Here is a tiny trained network, its code and every weight. The questions are about switching its units off for an input and a class, where a switched-off unit gives its printed mean instead of its output.

import numpy as np


def w(rows, s, z=0):
    codes = np.array(rows[::2]) - 128.0
    scale = np.full(codes.shape[1], s)
    scale[-1] = z or s
    return codes * scale


def norm(h):
    return h / np.sqrt((h * h).mean(-1, keepdims=True) + 1e-5)


def f(y):
    return np.maximum(y, 0)


def log_softmax(a):
    a = a - a.max(-1, keepdims=True)
    return a - np.log(np.exp(a).sum(-1, keepdims=True))


def net(x, mask):
    res = np.array(x, float).reshape(1, 6) / 4 @ E
    u = 0
    for l in range(3):
        y = f(norm(res) @ A[l][:, :-1].T + A[l][:, -1])
        res = res + np.where(mask[u : u + 12], y, B[l][:, -1]) @ B[l][:, :-1]
        u += 12
    return log_softmax(norm(res)[-1] @ U[:, :-1].T + U[:, -1])


A, B = {}, {}
E = w([
[88,180,75,169,117,112],'x0',
[163,253,94,88,149,97],'x1',
[154,116,84,224,127,195],'x2',
[57,162,140,165,15,124],'x3',
[186,84,118,215,130,77],'x4',
[45,167,186,189,226,123],'x5',
],0.0052)
A[0] = w([
[86,151,34,183,106,130,131],'0.n0',
[109,150,149,222,100,132,87],'0.n1',
[145,225,254,107,168,163,100],'0.n2',
[130,106,67,84,23,134,32],'0.n3',
[134,30,162,99,227,149,38],'0.n4',
[161,141,211,110,102,109,180],'0.n5',
[73,121,148,137,94,64,43],'0.n6',
[215,92,135,232,121,149,24],'0.n7',
[170,213,110,111,151,98,84],'0.n8',
[109,132,193,70,191,135,150],'0.n9',
[207,117,146,203,122,151,1],'0.n10',
[74,53,76,82,176,123,130],'0.n11',
],0.0084,0.0038)
B[0] = w([
[165,141,162,109,171,137,249],'0.n0',
[101,103,173,156,169,143,232],'0.n1',
[1,116,75,160,91,142,244],'0.n2',
[121,79,193,65,59,135,216],'0.n3',
[107,27,119,27,233,173,253],'0.n4',
[53,138,160,170,102,157,215],'0.n5',
[95,119,209,137,113,60,180],'0.n6',
[159,54,47,184,175,106,230],'0.n7',
[82,141,49,128,131,98,220],'0.n8',
[54,111,118,72,144,159,252],'0.n9',
[174,96,86,203,203,132,178],'0.n10',
[170,137,153,96,136,131,197],'0.n11',
],0.0073,0.0037)
A[1] = w([
[27,117,128,113,153,76,208],'1.n0',
[145,195,41,120,130,94,18],'1.n1',
[183,60,53,212,115,154,100],'1.n2',
[231,72,45,217,128,133,57],'1.n3',
[79,101,193,151,119,197,88],'1.n4',
[125,113,130,119,192,157,125],'1.n5',
[131,89,250,229,174,65,4],'1.n6',
[142,234,164,178,65,73,181],'1.n7',
[158,246,38,81,152,71,75],'1.n8',
[80,179,144,187,87,254,100],'1.n9',
[178,119,159,91,10,164,82],'1.n10',
[143,104,193,95,32,213,143],'1.n11',
],0.0089,0.0037)
B[1] = w([
[174,96,138,115,66,171,255],'1.n0',
[182,145,79,153,101,163,151],'1.n1',
[31,133,28,138,191,2,197],'1.n2',
[73,112,82,163,193,60,196],'1.n3',
[102,157,116,160,153,119,189],'1.n4',
[162,118,119,115,162,136,183],'1.n5',
[92,71,151,186,91,117,184],'1.n6',
[125,57,114,114,153,167,176],'1.n7',
[168,150,109,195,81,250,173],'1.n8',
[134,168,165,79,172,79,180],'1.n9',
[159,93,41,22,29,48,174],'1.n10',
[180,101,82,85,123,18,191],'1.n11',
],0.0091,0.0078)
A[2] = w([
[91,138,209,131,223,104,116],'2.n0',
[246,135,103,111,101,97,68],'2.n1',
[82,101,174,73,71,172,91],'2.n2',
[69,110,110,232,159,112,76],'2.n3',
[124,71,100,134,206,136,101],'2.n4',
[69,213,183,106,193,177,204],'2.n5',
[112,160,187,221,254,162,124],'2.n6',
[132,64,226,100,148,119,206],'2.n7',
[112,195,159,54,49,158,250],'2.n8',
[61,161,128,119,90,85,88],'2.n9',
[151,68,183,252,98,65,109],'2.n10',
[231,96,184,82,205,159,94],'2.n11',
],0.0087,0.0023)
B[2] = w([
[204,133,76,85,99,117,216],'2.n0',
[29,122,132,121,24,147,177],'2.n1',
[58,139,143,151,199,142,218],'2.n2',
[163,121,111,125,153,104,253],'2.n3',
[80,133,131,118,208,187,250],'2.n4',
[223,148,219,120,111,62,211],'2.n5',
[222,166,118,70,75,33,239],'2.n6',
[211,128,100,141,84,254,226],'2.n7',
[162,158,81,203,164,77,232],'2.n8',
[72,176,167,151,124,130,179],'2.n9',
[184,94,171,230,100,167,223],'2.n10',
[68,212,245,70,161,214,177],'2.n11',
],0.0068,0.0052)
U = w([
[149,195,51,170,73,248,87],'0',
[124,77,84,20,6,63,170],'1',
[142,57,54,181,228,55,117],'2',
[135,54,227,223,49,137,112],'3',
[24,224,219,121,106,134,88],'4',
[236,195,203,131,132,79,2],'5',
[120,79,181,18,193,241,238],'6',
],0.015,0.002)

Each question gives the input, the list of numbers given to net, and the class t.
The units are the neurons (one row each of A and B). Each row of codes is followed by its name. A weight is (code - 128) times the scale printed after its matrix; where a second scale follows, it is the last column's (A, B and U).
mask holds one flag per neuron, layer by layer. A switched-off neuron (its flag False) gives its mean, the last column of its row in B, instead of its output. The means were averaged over made-up inputs and are rounded, as every weight is.
A unit's drop is (log p(t) with every unit on - log p(t) with that unit switched off) / (log p(t) with every unit on - log p(t) with every unit switched off).
The circuit of an input: a set's keep is (log p(t) with only the set's units on - log p(t) with every unit switched off) / (log p(t) with every unit on - log p(t) with every unit switched off). Starting from the 12 units with the biggest drops (on a tie, the unit counted first), units are removed one at a time, each time the one whose removal leaves the highest keep (on an exact tie, the one counted first), for as long as the keep stays at least 0.8.
units of the circuit, in order: the units of the circuit, biggest drop first
most important unit: the unit with the biggest drop
k most important neurons: the k neurons with the biggest drops, biggest first
top k neurons in layer l: the k neurons of layer l with the biggest drops, biggest first
drop when u is switched off: that unit's drop, to one decimal
input [7,8,8,-5,-2,-1], class 0: units of the circuit, in order	1.n8
input [-8,-7,-4,5,-1,3], class 6: units of the circuit, in order	0.n4, 2.n7
input [3,-2,-7,-5,7,-6], class 1: units of the circuit, in order	2.n1, 2.n8
input [1,1,8,-4,-5,-8], class 1: units of the circuit, in order	0.n3, 1.n10
input [-2,-7,2,3,-1,3], class 3: units of the circuit, in order	2.n10, 1.n3
input [7,0,0,7,-5,4], class 5: 3 most important neurons	1.n9, 2.n5, 1.n10
input [-3,1,6,1,-6,5], class 5: 2 most important neurons	1.n9, 2.n5
input [4,-8,-3,0,-1,7], class 6: top 2 neurons in layer 0	0.n4, 0.n9
input [-6,-5,-4,0,-5,-3], class 6: 2 most important neurons	0.n4, 0.n9
input [-5,6,3,-5,-1,-6], class 0: 2 most important neurons	1.n8, 0.n8
input [5,1,-8,-5,-7,2], class 4: 3 most important neurons	0.n2, 0.n4, 0.n9
input [1,-2,5,-1,-5,8], class 5: 2 most important neurons	2.n5, 2.n6
input [3,4,7,-6,-5,2], class 0: 2 most important neurons	1.n8, 0.n8
input [8,4,-5,0,-5,5], class 4: most important unit	0.n2
input [3,7,6,5,4,-7], class 2: 3 most important neurons	1.n3, 1.n2, 0.n7
input [-3,4,-1,-2,0,1], class 0: 3 most important neurons	0.n8, 1.n0, 0.n1
input [5,3,-6,-1,2,6], class 4: top 3 neurons in layer 0	0.n2, 0.n9, 0.n7
input [0,6,1,6,3,1], class 0: top 2 neurons in layer 0	0.n8, 0.n3
input [-5,-6,-1,-1,2,-1], class 6: drop when 0.n4 is switched off	2.0
input [-4,-4,-8,8,-3,4], class 4: most important unit	0.n9
input [0,4,-2,-6,-8,-2], class 0: drop when 1.n8 is switched off	0.2
input [7,7,-8,6,8,3], class 3: drop when 0.n6 is switched off	0.6
